Below is a small trained network, with its code and all its weights. Each question gives an input and a class and asks what happens when units are switched off, that is, made to give their printed mean instead of their output.

import numpy as np


def w(rows, s, z=0):
    codes = np.array(rows[::2]) - 128.0
    scale = np.full(codes.shape[1], s)
    scale[-1] = z or s
    return codes * scale


def norm(h):
    return h / np.sqrt((h * h).mean(-1, keepdims=True) + 1e-5)


def f(y):
    return np.maximum(y, 0)


def log_softmax(a):
    a = a - a.max(-1, keepdims=True)
    return a - np.log(np.exp(a).sum(-1, keepdims=True))


def net(x, mask):
    res = np.array(x, float).reshape(1, 4) / 4 @ E
    u = 0
    for l in range(4):
        y = f(norm(res) @ A[l][:, :-1].T + A[l][:, -1])
        res = res + np.where(mask[u : u + 3], y, B[l][:, -1]) @ B[l][:, :-1]
        u += 3
    return log_softmax(norm(res)[-1] @ U[:, :-1].T + U[:, -1])


A, B = {}, {}
E = w([
[55,108,90,159,147,116,116,141,140,95,29],'x0',
[45,102,156,117,98,133,149,134,156,173,170],'x1',
[145,88,86,119,120,129,162,175,142,94,254],'x2',
[167,161,196,151,127,95,107,136,153,119,124],'x3',
],0.0038)
A[0] = w([
[143,131,13,91,134,150,141,65,74,119,129,53],'0.n1',
[94,125,181,195,192,108,140,182,196,104,96,105],'0.n2',
[43,143,185,127,173,79,15,117,111,142,4,2],'0.n3',
],0.0023,0.0015)
B[0] = w([
[142,45,186,113,163,191,109,107,123,96,70,180],'0.n1',
[106,151,1,127,168,126,76,169,92,150,93,193],'0.n2',
[151,92,137,165,175,152,248,22,101,87,161,250],'0.n3',
],0.0049,0.0022)
A[1] = w([
[158,191,152,151,119,131,137,123,102,125,97,2],'1.n1',
[86,150,82,93,163,87,66,212,159,117,89,151],'1.n2',
[253,182,141,161,166,67,145,126,125,102,112,170],'1.n3',
],0.0046,0.00093)
B[1] = w([
[148,87,147,20,172,124,111,115,254,138,88,170],'1.n1',
[52,158,197,192,43,137,149,226,175,222,113,185],'1.n2',
[65,178,74,32,156,110,93,186,127,189,196,252],'1.n3',
],0.0054,0.0035)
A[2] = w([
[100,116,65,176,176,92,111,213,149,113,110,2],'2.n1',
[138,53,96,73,157,158,129,139,121,78,254,52],'2.n2',
[194,196,227,131,131,122,44,113,156,131,113,40],'2.n3',
],0.0042,0.00034)
B[2] = w([
[167,121,231,184,116,173,215,75,18,142,207,193],'2.n1',
[175,180,125,116,231,69,100,118,181,194,3,252],'2.n2',
[149,47,27,124,73,60,102,68,201,135,161,167],'2.n3',
],0.0052,0.0045)
A[3] = w([
[104,150,62,3,206,72,106,77,180,134,137,101],'3.n1',
[157,35,117,191,190,147,230,48,107,130,83,159],'3.n2',
[204,57,101,120,20,117,79,134,186,72,178,5],'3.n3',
],0.0037,0.0016)
B[3] = w([
[206,185,75,69,115,78,33,223,196,153,75,254],'3.n1',
[172,122,223,118,204,194,166,85,75,3,12,214],'3.n2',
[112,50,98,163,85,102,163,132,153,19,177,134],'3.n3',
],0.0053,0.0058)
U = w([
[7,168,179,217,31,197,190,223,54,238,248,127],'0',
[215,212,54,20,203,44,3,182,220,222,76,242],'1',
[129,44,51,197,44,69,48,26,176,104,222,9],'2',
[90,57,233,217,212,232,206,29,27,28,16,229],'3',
[157,140,59,122,94,203,1,59,15,25,128,4],'4',
],0.0053,0.0038)

Each question gives the input, the list of numbers given to net, and the class t.
The units are the neurons (one row each of A and B). Each row of codes is followed by its name. A weight is (code - 128) times the scale printed after its matrix; where a second scale follows, it is the last column's (A, B and U).
mask holds one flag per neuron, layer by layer. A switched-off neuron (its flag False) gives its mean, the last column of its row in B, instead of its output. The means were averaged over made-up inputs and are rounded, as every weight is.
A unit's drop is (log p(t) with every unit on - log p(t) with that unit switched off) / (log p(t) with every unit on - log p(t) with every unit switched off).
unit that matters most: the unit with the biggest drop
top k neurons: the k neurons with the biggest drops, biggest first
drop when u is switched off: that unit's drop, to one decimal
input [7,6,-2,5], class 3: unit that matters most : 0.n3
input [4,-1,0,5], class 3: top 2 neurons : [2.n1; 0.n2]
input [-4,5,-3,-3], class 0: top 2 neurons : [2.n2; 1.n3]
input [7,7,4,-1], class 0: top 2 neurons : [1.n2; 0.n3]
input [3,-4,2,6], class 0: top 2 neurons : [1.n2; 0.n2]
input [6,7,2,7], class 0: top 2 neurons : [1.n2; 0.n2]
input [7,0,7,1], class 0: top 2 neurons : [1.n2; 0.n3]
input [5,7,2,-3], class 0: top 2 neurons : [0.n3; 1.n2]
input [8,1,3,6], class 0: top 4 neurons : [1.n2; 0.n2; 2.n2; 0.n1]
input [-1,7,-5,2], class 3: top 2 neurons : [1.n3; 0.n3]
input [7,5,5,-4], class 0: top 3 neurons : [1.n2; 0.n3; 2.n2]
input [5,1,5,7], class 0: drop when 1.n2 is switched off : 0.3
input [6,6,3,1], class 0: drop when 1.n2 is switched off : 0.5
input [2,1,-1,2], class 3: drop when 0.n3 is switched off : 0.7
input [7,5,3,1], class 0: top neuron : [1.n2]
